Below is a small trained network, with its code and all its weights. Each question gives an input and a class and asks what happens when units are switched off, that is, made to give their printed mean instead of their output.

import numpy as np


def w(rows, s, z=0):
    codes = np.array(rows[::2]) - 128.0
    scale = np.full(codes.shape[1], s)
    scale[-1] = z or s
    return codes * scale


def norm(h):
    return h / np.sqrt((h * h).mean(-1, keepdims=True) + 1e-5)


def f(y):
    return np.maximum(y, 0)


def log_softmax(a):
    a = a - a.max(-1, keepdims=True)
    return a - np.log(np.exp(a).sum(-1, keepdims=True))


def net(x, mask):
    res = np.array(x, float).reshape(1, 8) / 4 @ E
    u = 0
    for l in range(3):
        y = f(norm(res) @ A[l][:, :-1].T + A[l][:, -1])
        res = res + np.where(mask[u : u + 12], y, B[l][:, -1]) @ B[l][:, :-1]
        u += 12
    return log_softmax(norm(res)[-1] @ U[:, :-1].T + U[:, -1])


A, B = {}, {}
E = w([
[136,140,131,118,138,121,137,178],'x0',
[112,104,82,171,134,165,126,124],'x1',
[117,208,145,146,146,128,2,131],'x2',
[151,128,159,148,177,94,154,95],'x3',
[118,231,72,132,156,131,165,101],'x4',
[77,161,176,155,87,154,151,132],'x5',
[199,189,116,88,139,183,103,148],'x6',
[152,101,73,146,82,155,142,96],'x7',
],0.0076)
A[0] = w([
[89,180,145,112,118,200,152,96,135],'L0N1',
[104,83,144,134,24,218,102,131,144],'L0N2',
[141,64,146,91,120,100,88,87,115],'L0N3',
[98,175,117,1,5,109,130,95,3],'L0N4',
[153,216,173,82,115,194,104,213,102],'L0N5',
[118,177,157,99,207,144,132,90,74],'L0N6',
[180,126,35,185,130,193,116,28,31],'L0N7',
[159,189,152,147,152,213,125,244,69],'L0N8',
[114,66,168,114,91,113,213,146,26],'L0N9',
[57,197,90,120,141,156,166,145,161],'L0N10',
[128,53,54,124,182,89,148,118,116],'L0N11',
[161,49,153,55,174,69,78,136,34],'L0N12',
],0.0066,0.0033)
B[0] = w([
[189,109,75,83,92,118,82,185,192],'L0N1',
[145,196,124,136,142,56,212,94,250],'L0N2',
[199,171,171,209,131,208,98,148,199],'L0N3',
[110,207,108,59,86,115,166,222,170],'L0N4',
[54,130,120,46,165,181,119,110,253],'L0N5',
[128,163,174,152,161,61,135,71,182],'L0N6',
[61,181,58,140,111,148,88,93,209],'L0N7',
[123,108,169,109,182,186,42,76,212],'L0N8',
[88,108,200,23,100,195,188,127,202],'L0N9',
[220,67,152,112,85,83,88,153,209],'L0N10',
[172,117,114,103,189,145,59,227,213],'L0N11',
[254,134,113,248,109,195,121,55,213],'L0N12',
],0.0063,0.0042)
A[1] = w([
[149,94,80,175,89,180,126,103,132],'L1N1',
[112,73,55,86,136,110,133,208,103],'L1N2',
[86,142,144,208,157,122,125,186,81],'L1N3',
[134,129,155,159,45,142,186,136,150],'L1N4',
[35,105,162,98,110,138,148,127,154],'L1N5',
[142,233,142,116,231,50,164,110,73],'L1N6',
[68,171,150,209,100,130,133,108,106],'L1N7',
[194,116,79,126,109,74,2,136,125],'L1N8',
[130,93,127,92,116,158,161,179,152],'L1N9',
[72,154,60,191,138,162,152,93,94],'L1N10',
[85,123,39,193,147,150,140,71,87],'L1N11',
[90,47,188,105,96,160,193,81,4],'L1N12',
],0.0088,0.0029)
B[1] = w([
[223,67,85,93,130,63,104,65,194],'L1N1',
[90,204,68,182,170,137,166,147,166],'L1N2',
[50,96,173,144,57,139,89,83,148],'L1N3',
[139,126,186,58,147,148,130,103,192],'L1N4',
[163,85,176,173,106,106,130,109,178],'L1N5',
[138,211,144,251,154,142,137,8,209],'L1N6',
[55,80,79,152,151,75,133,172,165],'L1N7',
[148,75,209,136,141,126,166,104,254],'L1N8',
[146,187,149,221,148,158,255,113,187],'L1N9',
[175,99,93,64,87,36,120,120,171],'L1N10',
[149,159,82,77,73,106,115,150,179],'L1N11',
[199,147,165,118,51,70,237,186,193],'L1N12',
],0.0065)
A[2] = w([
[146,154,205,164,69,134,65,156,166],'L2N1',
[122,138,149,107,84,152,163,139,102],'L2N2',
[193,101,85,100,93,106,88,105,40],'L2N3',
[175,66,143,141,84,119,185,98,148],'L2N4',
[182,174,104,76,2,109,173,114,160],'L2N5',
[149,194,71,130,120,207,194,124,215],'L2N6',
[78,83,131,204,135,130,107,162,103],'L2N7',
[175,84,173,105,116,131,156,140,6],'L2N8',
[139,197,160,54,122,222,95,148,124],'L2N9',
[106,93,78,163,163,169,155,141,70],'L2N10',
[61,83,158,139,62,63,110,143,47],'L2N11',
[81,114,69,161,129,142,160,116,63],'L2N12',
],0.0096,0.0023)
B[2] = w([
[91,75,8,140,138,177,199,147,215],'L2N1',
[115,197,163,32,100,87,239,154,171],'L2N2',
[188,99,85,82,33,113,10,118,194],'L2N3',
[157,146,174,175,71,228,97,56,242],'L2N4',
[91,220,98,87,125,68,112,191,255],'L2N5',
[16,1,134,135,158,18,103,181,216],'L2N6',
[100,107,140,162,17,112,84,149,149],'L2N7',
[163,84,197,105,34,114,78,105,192],'L2N8',
[80,129,132,91,181,215,135,139,225],'L2N9',
[202,92,88,174,161,133,187,189,139],'L2N10',
[18,100,180,188,127,163,63,212,164],'L2N11',
[150,88,79,120,173,146,143,189,138],'L2N12',
],0.0062,0.0074)
U = w([
[45,201,104,39,151,95,156,199,6],'0',
[158,140,16,72,67,63,61,120,147],'1',
[33,81,167,203,77,106,79,164,53],'2',
[154,218,155,215,191,70,121,21,66],'3',
[153,85,61,156,194,84,208,198,135],'4',
[248,49,154,159,107,164,69,106,136],'5',
[164,127,221,103,53,113,247,156,211],'6',
[91,171,156,76,228,244,56,108,165],'7',
],0.016,0.0017)

Each question gives the input, the list of numbers given to net, and the class t.
The units are the neurons (one row each of A and B). Each row of codes is followed by its name. A weight is (code - 128) times the scale printed after its matrix; where a second scale follows, it is the last column's (A, B and U).
mask holds one flag per neuron, layer by layer. A switched-off neuron (its flag False) gives its mean, the last column of its row in B, instead of its output. The means were averaged over made-up inputs and are rounded, as every weight is.
A unit's drop is (log p(t) with every unit on - log p(t) with that unit switched off) / (log p(t) with every unit on - log p(t) with every unit switched off).
The circuit of an input: a set's keep is (log p(t) with only the set's units on - log p(t) with every unit switched off) / (log p(t) with every unit on - log p(t) with every unit switched off). Starting from the 12 units with the biggest drops (on a tie, the unit counted first), units are removed one at a time, each time the one whose removal leaves the highest keep (on an exact tie, the one counted first), for as long as the keep stays at least 0.8.
circuit, biggest first: the units of the circuit, biggest drop first
k most important neurons: the k neurons with the biggest drops, biggest first
top k neurons in layer l: the k neurons of layer l with the biggest drops, biggest first
drop of u: that unit's drop, to one decimal
input [-7,-4,7,6,0,-4,-5,7], class 5: 2 most important neurons -> L1N8, L2N5
input [5,6,-3,8,-3,-4,-8,-6], class 5: 2 most important neurons -> L0N12, L0N11
input [7,-3,8,0,2,-8,-8,7], class 5: circuit, biggest first -> L1N8
input [0,-8,7,-6,-7,8,0,-2], class 7: circuit, biggest first -> L0N5, L2N9
input [-3,-7,6,-5,2,7,5,7], class 0: circuit, biggest first -> L0N4, L2N5
input [0,-2,-5,5,-5,-7,-7,-8], class 5: 2 most important neurons -> L0N12, L0N11
input [7,3,-6,-6,-7,-5,0,6], class 6: 2 most important neurons -> L0N9, L2N4
input [-4,-2,5,1,-7,1,4,0], class 7: 4 most important neurons -> L0N5, L0N10, L2N9, L1N12
input [-8,-4,-4,6,2,1,-2,-5], class 3: 3 most important neurons -> L1N6, L0N6, L0N10
input [-6,-7,0,-5,6,-5,0,-8], class 3: 2 most important neurons -> L1N6, L0N6
input [3,3,-3,5,1,-8,-2,-1], class 5: top 4 neurons in layer 0 -> L0N12, L0N5, L0N2, L0N4
input [2,-4,-5,-8,-1,0,3,5], class 0: 2 most important neurons -> L0N4, L2N5
input [-5,8,4,-2,-8,3,-3,7], class 1: top 2 neurons in layer 1 -> L1N1, L1N11
input [6,3,5,-5,4,8,-1,-3], class 7: most important neuron -> L0N8
input [4,-6,4,-4,-5,8,-5,8], class 6: top 2 neurons in layer 1 -> L1N4, L1N5
input [-2,-8,0,3,5,4,3,4], class 0: 2 most important neurons -> L0N4, L0N1
input [5,0,1,8,8,3,5,8], class 1: top 3 neurons in layer 0 -> L0N7, L0N2, L0N1
input [0,-7,1,-6,0,-8,-8,-8], class 5: top 2 neurons in layer 0 -> L0N12, L0N2
input [-4,-3,-2,-1,7,-4,3,-1], class 3: drop of L1N6 -> 3.8
input [6,4,1,8,0,7,-4,-1], class 2: circuit, biggest first -> L1N7
input [5,4,1,-6,3,-7,5,-2], class 7: drop of L0N8 -> 0.2
input [6,6,-3,-6,-3,-6,-3,-1], class 4: drop of L1N2 -> 2.8
input [0,4,-3,1,7,-6,-6,3], class 1: drop of L0N7 -> 0.4
